In the rows, 128 means zero.
Each row has a class, written as a number after it.
[150 132 130 150 117 134 122  98 140 162 135 114 112 102 118 112 110 187
 108  71 152  81 143  86 160 165 114 146 140 126 168 105 117 127 133 150
 159 133 130] | 8
[108 149 139  87 146 162 137 140 196 127 137 142 160 143 132 158 111  91
  82 116 103 128 196 112 116 164 104 169  89 116 125 148 111 147 132 131
 109 109 154] | 5
[ 78 146 112 118 115 120 139 179 106 188 107 147 186 138 187 145 169  98
 203 111 165 175 156 134 111  96 149 160 101 145 111 212 100 139 129 136
 127 200  97] | 6
[150 122  93 168 114 148 121  96 123 119 128 211 150 163 150 108 135  76
 152 139 168 118  97 193  91 124 119 134 101 139  70 228   4  76 116 184
 124 222  96] | 6
[172 121 108 166 117 132 114  95 128 178 127 124 103  91 113  93 103 181
 116 107 138  87 115 111 175 165 117 121 147 150 165 101 130 106 159 122
 143 125 143] | 7
[142 149 152 108 113 135 145 183 103 112 110 162 177 158 163 128 149 121
 136 121 139 152 113 151  95 168 129  93 129 135 184 105 117 175 139 104
  85 121 155] | 3
[121 123 126 153 133 120 107 148 153 112 138 154  97  72 102 106 142 148
 140 161  99 147  60 128 156 122 125  94 131  90 154 151 164  90 146 145
 157 105 120] | 7
[135 140 143 115 105 142 153 184 100 135 119 156 172 151 157 138 147  91
 155  94 143 138  91 150  80 175 139  94 132 135 193 115  94 178 120 126
 123 118 120] | 8
[118 113 116 146 115 139 151 123 147 187 105 101 104 106 119 143 112 122
 107 156 140 150  94  99 159 149 113 142 126 138  39 129 113  94 121 110
 124 170  94] | 6
[136 149 110  74 108 179 143  72  99  95 125 227 241 153 154 132 162 128
 142 168 148 138 179 161 124  97 136  73 179 190  92 167 155 170 127 129
  74  89 183] | 5
[153 136 134 119 109 154 155 172 116 121 119 152 164 172 152 131 155 112
 150 111 124 138  99 141  90 161 139  98 121 150 170 126  99 175 141 118
  92 121 135] | 0
[144 132 124 157 130 115 111 101 139 145 121 125  98 108 132 110 123 185
 116  96 164 106 147 108 148 182 122 126 150 122 181 123 111 107 139 122
 125 148 144] | 1
[133 147  83 115 122 140 118 138 112 123 183 173 190 185 107 124 126 117
 148 135 118  84 224 155 111 110 110 158 122 191  67 161 131 100 122 154
 103 123 134] | 2
[160 138 106 153 120 127 118  89 145 131 125 139 104  98 121 110 103 182
  73  89 130 100 134  94 162 178 127 126 128 142 136 102 149 101 146 157
 153 140 131] | 5
[179 119 107 163 112 130 105  81 112 164 139 138 131 100 121  80 104 184
 120  97 144  78 109 118 170 149 127 117 131 151 129 115 119 109 155 132
 138 133 145] | 7
[152 131 120 138 124 140 115  79 156 140 121 140 117 110 115 108  95 176
  84  93 135  95 136  97 173 164 118 134 140 134 138  96 156 115 149 147
 144 131 136] | 5
[149 142 106  83 155 175 132  97 133 123 111 166 203 184 120 140 102 158
 129 178  65 140 127 139 171  96 106 124 107 185 104 110 162 133 172 125
 128  91 200] | 0
[150 131 104 151 117 158 134  98 132 137 126 103 140  98 127 157 115 108
  73 156 143  99 105 108 141 127 118 118 119 145 114 132  76  97  93 126
 144 119  95] | 8
[ 83 134 124 118 136 130 150 140  67 146  99 139 141 124 185 130 149 163
 154 104 173 148 125 127 134 126 175 134 113 168 103 158 130 134 148 128
 144 123 124] | 1
[183 127 119 163  95 104 119  95 100 182 112 130 142 166 179 126 115 139
 164 125  91  82 119  96 166 127 146  97  78 170 177 193  85  71 134 165
 132 172  99] | 0
[121 154  70 108 122 182 150  99 154  50 119 159 167 118 131 129 106 106
 145 140  99  88  45 125 187 112 120 116 122 146 173 144 121 127 106 178
 195  91 148] | 8
[129 143 132 115 103 145 130 163 119 113 104 159 165 154 143 133 131 109
 159 117 128 144 107 151  90 177 136  74 140 136 192 116  96 183 133  96
  91 104 125] | 4
[105 140 122 126 145 114 113 140 167  69 110 136  89 109 125 125 137 159
 136 162  97 133  97 109 158 127 136  96 107  82 189 145 151  87 139 134
 147 105 123] | 1
[162 163  68 160  84 133 147  51  69 157 119 185 101 131 113  58 168 147
 180 175 124 137 174 177 118  93 124 125 130 173  15 196 141  84 131 143
  84 175 160] | 7
[107 149 145  82 145 163 140 144 199 121 138 145 166 150 129 157 112  91
  80 115 104 130 197 115 112 166 106 162  83 119 113 142 121 154 137 124
 102 108 159] | 5
[107 124 149 102 152 150 144 154 177 136 150 134 152 159 132 145 103 100
 114 114 113 149 177 147 102 170 100 154  89 128 104 143  85 166 157 106
 106 142 163] | 6
[110 129 130 131 140 136 103 181 156  76 134 144 103 105 104 126 126 146
 120 162  87 126  97 128 129 125 127  86 132  79 175 125 164 100 134 156
 154  90 118] | 2
[108 143 122 114 124 131 102 148 167  73 112 159 117  99 116 131 148 143
 107 153  80 131  92 106 155 115 121  94 106  75 166 143 166  99 128 162
 148  87 116] | 5
[114 132 123 133 132 123 100 137 155  80 123 142  95 100 106 122 118 149
 135 152  87 133  87 117 151 121 124  84 127  85 173 148 140 108 128 140
 139  92 100] | 4
[159 130 123 145 128 128 115  87 136 150 131 132 101 112 121 105 106 185
  83  84 146 101 166  94 148 158 131 140 145 131 128  99 161 108 147 153
 143 145 118] | 5
[163 128 127 162 129 136 107  92 158 142 147 121 112 126 110 100 114 206
 109  81 118  96 129 102 159 162 115 135 121 136 142 103 132 118 156 136
 131 153 151] | 0
[107 145 154  96 162 148 153 141 184 127 133 128 147 162 137 146 108 102
 112 125 122 141 194 129 109 171 115 164  79 129 125 149  97 141 145 110
 100 124 165] | 1
[125 145 133 101 150 164 137 153 181 148 141 142 158 134 126 140  97  92
 104 128 102 129 163 137 130 167  95 152  85 132 118 142 103 145 156 109
 112 106 181] | 7
[110 147 146  86 145 159 142 144 195 125 136 142 166 142 136 157 109  88
  77 114 104 130 193 114 115 166 106 164  82 118 120 149 113 151 134 131
 108 113 154] | 5
[128 132 126 109 113 151 156 177 110 130 116 152 170 153 173 135 149  97
 165 104 137 158  96 150  84 163 134  80 126 137 169 116  90 185 149  98
 101 129 117] | 6
[173 127 100 174 116 136 110  93 148 165 130 134 107  95 105  82  96 170
 125 102 130  92  89 116 176 167 114 136 127 130 140 112 142 103 165 127
 149 134 141] | 7
[173 141  81 176  73  44  47 104  50 138 114 166 170 166 154 109  97 118
 198 138 136 115 141 159 101 126 170 130 121 111  95 231 106 101 132 129
 129 204  84] | 4
[108 139 151  89 156 155 128 165 177 128 158 130 175 149 118 149  95  98
 101 121 102 113 199 131 100 160  98 156 111 115 126 122  98 157 137 127
 105 110 159] | 2
[100 145 154  89 163 148 144 150 189 122 124 120 149 158 138 153 105 103
 106 131 115 134 192 126 119 168 111 159  79 126 146 140  96 142 141 104
 103 118 175] | 1
[138 145 136  94 123 156 150 195 101 120 122 161 188 161 149 131 138 106
 149 114 128 134 125 150  69 158 141  80 148 135 172  83 124 182 146 116
  94 102 123] | 2
[103 134 166 102 138 142 133 156 171 138 161 129 165 146 119 147 105 101
 104 106 115 132 178 135 107 174 108 167  83 127 123 139  89 162 125 124
 128 122 160] | 8
[146 129 126 165 118 119  94  94 155 135 114 121 105  96 102 104  99 184
 112 114 139 102 133 121 151 159 113 124 148 120 166 120 116 127 145 120
 123 141 125] | 4
[128 115  96 161  94 123 135  98 116 150 111  79 120 113 106 146  74 142
  75 145 155  84 110  73 148 168 170 153 125 150   8 111 117 106 123 109
 159 165  87] | 2
[115 144 170 101 147 138 133 154 179 122 137 124 151 152 131 150 100 102
  91 118 113 131 180 123 129 165  91 165  84 105 136 147  92 155 134 125
  97 122 185] | 3
[120 141 141 112 111 145 136 175 120 115 113 171 167 145 147 136 140 113
 156 110 141 157 110 154  82 177 133  70 151 127 182 122 106 188 134  90
  86 113 121] | 4
[134 127 129 134 113 141 118  99  94 122 112 101 157 116 150 136 105 130
  86 137 153 121 102 124 152 127 125 124 128 128 106 112  86 126  93 113
 136 156 148] | 3
[122 146  88 114 114 137 126 121 110 129 125 116 163  91 131 141 110 144
  86 139 155 124  99  96 162 126 145 129 120 149  68  95 124 126 112 105
 155 130  92] | 8
[142 148 154 112 110 132 151 178 105 103 109 158 175 163 159 127 147 112
 145 115 137 146  99 151  91 167 133  94 125 132 184 108 112 180 142 116
  91 120 150] | 3
[155 115 134 177 118 126 102  95 129 174 137 132  85 111 112  86  98 196
 117  81 146 115 136 128 144 178 122 119 133 136 160 119 115 116 151 119
 118 144 110] | 4
[126 145 135 111 120 141 155 168 118 109  96 155 159 156 166 133 155 106
 156 128 145 141 103 147  92 175 148  90 128 144 180 125 100 148 129 111
  94 119 137] | 1
[162 124 129 183 111 105  93  82 123 165 140 128 114  96 115 106 110 187
 111  99 153  92 133 122 145 171 120 141 154 142 157 123 114 100 135 148
 158 161 130] | 8
[147 136 142 125 103 154 145 172 130 127 112 146 164 169 147 137 157 110
 149 114 124 133 100 138  88 173 135 104 123 145 174 126  85 170 136 119
  87 126 141] | 0
[126 124 133 151 128 135 109 147 153  99 128 143  82 122 102 113 149 165
 132 148  88 155  73 127 143 126 128 100 112  91 159 147 143 100 132 152
 144 130 137] | 0
[107 135 128 143 142 117 114 121 158  84 119 127  90 101 127 115 139 151
 149 152  97 137  82 119 157 122 130  98 114  84 186 148 151  84 129 137
 149 115 118] | 1
[140 112  89 124 121 112 129 147  84 125 118 135 121 123 159 118 112 139
 130 108 150 106  97 126 136 136 149 133 134 128  96 166 100 135 138 140
 144 148 119] | 6
[165 101 127 155 126 118 128 110 116 183 137 126  93 124 140  90 101 186
 126  76 153 117 134 112 147 163 121 125 143 131 154 108 112 121 161 132
 144 182 108] | 6
[152 116  97 121 103 126 114 110  83 162 170 131 213 162 150 130 111 189
 142 129 150 121 178 106 178 130 115 134 200 175 175  93 205 119 105  64
 155 189 142] | 3
[101 124 135 150  98 137 111 117 106 141  99 124 152 125 117 150 106 110
 126 149 149 175  85 138 124 153 160  97 120 143  66 135  94 133  94 110
 135 151 128] | 4
[108 135 129 116 124 125  93 143 160  74 131 151 124  93 121 123 142 158
 104 147  81 136 108 104 159 118 129  93 107  81 166 135 173  95 118 162
 159 103 122] | 5
[172 133 101 106 115 131 185  89  66 144 167 191 229 183 175 124 148  98
 159 137 117 140 137 130 120 107 121 118 116 184 100 192  86 117 107 134
 103 167 110] | 3
[111 152 130  97 143  81 170 128  70 123 105 118 131 176 160 149  93 107
 150 105 129 137 169 105 138 120 164  98  90 165  98 138 123 115 116 156
 162 182 147] | 1
[144 170  49 106  88 144 169  49 109 103 120 185 154 136 131 102 158 166
 153 190 104 148 159 100 182 145 114  92 133 193 102 146 109  72  93 142
 117 157 161] | 1
[120 143 132 104 146 157 129 154 180 142 148 140 154 127 124 134  96  92
 107 129 104 131 162 139 132 166  99 149  87 127 122 143 103 145 147 105
 114 113 178] | 7
[148 114 136 161 126 137 130 110 113 192 146 110 119 105 136 120 104 180
 104  68 157 103 125 106 148 172 116 147 149 148 144  93 139 120 138 129
 167 141 112] | 8
[130 139 138 110 106 146 140 174 107 119 113 161 176 152 149 128 135 116
 155 109 135 156 112 155  83 172 137  73 139 140 177 110 109 186 131  91
  90 115 121] | 4
[150 119 138 170 110 112 104  95 116 175 144 116 115 111 111 111 103 202
 106  60 163  87 139 102 155 175 124 132 143 138 140  93 136 122 132 128
 161 157 142] | 8
[113 135 100 137 126 129 118 120 127 123  99  92 115  83 130 144  77 126
  84 173 125 148 104 122 155 134 162 120 101 147  79 144 126 130 131  84
 128 113 108] | 4
[153 126  87 138 119 181 134 123 113 159 126 113  87 139 139 122  94 142
  74 133 116 143  90 118 161 167 144 117  77 156  75 111 108 105 122  87
 117 131 126] | 0
[125 115 129 146  92 104 109 139  85 212 131 177 171 128 159 123 149 122
 194 139 167 137 169 141 146 116 149 119 151 154 157 243 113 104 108 140
 133 189 152] | 7
[104 148 149  96 160 147 146 136 190 118 126 120 143 158 135 153 102 100
 104 135 115 129 197 129 117 172 102 159  86 128 143 140  88 136 139 107
 104 125 174] | 1
[146 122 132 154 138 127 107 110 129 183 138 117 125 113 114 116  90 192
 103  84 139  84 147 100 150 166 121 128 153 137 132  80 140 109 153 130
 137 146 130] | 2
[109 124 142 134 140 121  96 160 151  94 134 141 104 104 102 115 126 156
 135 149  82 125  89 127 135 120 124  82 137  66 183 115 158  98 130 153
 153 119 116] | 2
[123 132 111 153 111 102  98  99 105 138 116 172  94 148  92 110 121 193
 112 141 146 137 133 138 172 149 116 107 128 143 152 114 120 103 148 101
 131 168 165] | 3
